Below is a small trained network, with its code and all its weights. Each question gives an input and a class and asks what happens when units are switched off, that is, made to give their printed mean instead of their output.

import numpy as np


def w(rows, s, z=0):
    codes = np.array(rows[::2]) - 128.0
    scale = np.full(codes.shape[1], s)
    scale[-1] = z or s
    return codes * scale


def f(y):
    return np.maximum(y, 0)


def log_softmax(a):
    a = a - a.max(-1, keepdims=True)
    return a - np.log(np.exp(a).sum(-1, keepdims=True))


def net(x, mask):
    res = np.array(x, float).reshape(1, 7) / 4 @ E
    y = f(res @ A[0][:, :-1].T + A[0][:, -1])
    res = res + np.where(mask, y, B[0][:, -1]) @ B[0][:, :-1]
    return log_softmax(res[-1] @ U[:, :-1].T + U[:, -1])


A, B = {}, {}
E = w([
[160,22,172],'x0',
[201,111,7],'x1',
[2,81,45],'x2',
[127,128,126],'x3',
[127,129,128],'x4',
[128,130,127],'x5',
[128,128,130],'x6',
],0.007)
A[0] = w([
[124,194,96,118],'n1',
[121,206,110,109],'n2',
[155,145,95,111],'n3',
[152,119,101,79],'n4',
[98,73,122,148],'n5',
[144,114,116,254],'n6',
[76,123,175,229],'n7',
[127,157,108,113],'n8',
[133,76,75,69],'n9',
[95,150,151,107],'n10',
[94,218,126,98],'n11',
[113,116,154,115],'n12',
[123,54,169,190],'n13',
[125,134,152,117],'n14',
[174,49,142,122],'n15',
[142,187,83,100],'n16',
[186,82,48,140],'n17',
[149,167,148,74],'n18',
[89,112,120,76],'n19',
[105,110,112,97],'n20',
[162,134,88,66],'n21',
[140,72,142,117],'n22',
[187,164,141,114],'n23',
[220,152,228,122],'n24',
[95,143,107,138],'n25',
[103,124,91,163],'n26',
[153,8,167,118],'n27',
[79,119,165,100],'n28',
[108,145,156,213],'n29',
[109,170,132,167],'n30',
[91,125,84,103],'n31',
[144,108,76,103],'n32',
[119,81,129,134],'n33',
[99,94,124,147],'n34',
[94,105,96,128],'n35',
[85,177,174,139],'n36',
[77,108,101,74],'n37',
[71,111,162,166],'n38',
[122,138,190,188],'n39',
[62,115,105,119],'n40',
[90,100,115,91],'n41',
[86,105,198,86],'n42',
],0.018,0.0089)
B[0] = w([
[64,158,137,184],'n1',
[39,95,135,185],'n2',
[112,67,120,158],'n3',
[103,80,252,143],'n4',
[135,180,130,195],'n5',
[165,162,2,239],'n6',
[155,126,26,255],'n7',
[60,87,127,151],'n8',
[123,94,161,173],'n9',
[136,56,142,162],'n10',
[40,103,142,196],'n11',
[135,120,140,152],'n12',
[101,169,76,225],'n13',
[99,49,121,147],'n14',
[35,170,131,192],'n15',
[82,79,129,176],'n16',
[142,53,95,227],'n17',
[131,116,204,150],'n18',
[139,156,230,153],'n19',
[186,165,215,151],'n20',
[143,74,237,151],'n21',
[60,141,132,168],'n22',
[157,207,196,181],'n23',
[150,170,168,251],'n24',
[142,149,123,177],'n25',
[178,161,121,196],'n26',
[10,137,132,221],'n27',
[120,55,149,176],'n28',
[188,93,38,217],'n29',
[102,121,81,188],'n30',
[134,156,163,181],'n31',
[172,85,165,172],'n32',
[96,143,114,170],'n33',
[186,221,161,181],'n34',
[170,162,161,187],'n35',
[152,105,125,208],'n36',
[118,153,244,174],'n37',
[170,101,93,215],'n38',
[142,92,61,218],'n39',
[203,179,187,205],'n40',
[187,161,231,164],'n41',
[160,71,180,189],'n42',
],0.0053,0.0098)
U = w([
[135,202,221,43],'0',
[116,156,102,254],'1',
[7,144,152,45],'2',
[125,148,108,206],'3',
[135,37,163,24],'4',
[128,173,95,138],'5',
],0.017,0.0058)

Each question gives the input, the list of numbers given to net, and the class t.
The units are the neurons (one row each of A and B). Each row of codes is followed by its name. A weight is (code - 128) times the scale printed after its matrix; where a second scale follows, it is the last column's (A, B and U).
mask holds one flag per neuron, in row order. A switched-off neuron (its flag False) gives its mean, the last column of its row in B, instead of its output. The means were averaged over made-up inputs and are rounded, as every weight is.
A unit's drop is (log p(t) with every unit on - log p(t) with that unit switched off) / (log p(t) with every unit on - log p(t) with every unit switched off).
The circuit of an input: a set's keep is (log p(t) with only the set's units on - log p(t) with every unit switched off) / (log p(t) with every unit on - log p(t) with every unit switched off). Starting from the 12 units with the biggest drops (on a tie, the unit counted first), units are removed one at a time, each time the one whose removal leaves the highest keep (on an exact tie, the one counted first), for as long as the keep stays at least 0.8.
circuit, biggest first: the units of the circuit, biggest drop first
most important unit: the unit with the biggest drop
top k neurons: the k neurons with the biggest drops, biggest first
drop when u is switched off: that unit's drop, to one decimal
input [-8,0,2,0,2,-1,-7], class 2: circuit, biggest first : n11, n2
input [-3,5,-8,7,-7,2,-5], class 0: most important unit : n23
input [5,-6,-2,6,-4,6,-8], class 5: circuit, biggest first : n13, n7
input [2,-8,7,0,7,5,-4], class 4: top 3 neurons : n28, n42, n38
input [-4,-7,7,3,-8,2,-7], class 3: top 3 neurons : n7, n29, n38
input [7,0,-6,1,4,2,-7], class 2: top 2 neurons : n27, n15
input [8,8,-2,3,-3,0,-5], class 2: circuit, biggest first : n15, n27
input [-5,-7,7,-2,-2,0,-2], class 0: top 2 neurons : n40, n37
input [7,2,-3,4,-6,3,-4], class 2: circuit, biggest first : n27, n15
input [1,8,5,0,6,4,2], class 4: circuit, biggest first : n17, n32
input [-5,4,-8,8,-1,4,-1], class 0: top 3 neurons : n23, n24, n7
input [2,-8,2,-1,1,-1,-1], class 4: top 2 neurons : n42, n28
input [-7,-8,7,0,-8,-8,2], class 1: top 4 neurons : n7, n29, n38, n30
input [5,8,6,2,3,3,-7], class 4: circuit, biggest first : n17
input [2,-6,4,4,-4,-6,-8], class 5: top 2 neurons : n7, n13
input [-8,5,-7,-3,-2,-6,-8], class 2: top 2 neurons : n2, n16
input [8,-4,-6,-6,2,-1,-5], class 2: drop when n27 is switched off : 0.6
input [3,-4,6,-8,6,-1,-2], class 0: drop when n34 is switched off : 0.2
input [-4,-5,6,5,7,-4,3], class 3: drop when n38 is switched off : 0.3
input [7,-5,-2,-1,5,-8,8], class 1: circuit, biggest first : n13
input [-3,6,3,-1,-1,-1,0], class 4: drop when n28 is switched off : -0.1
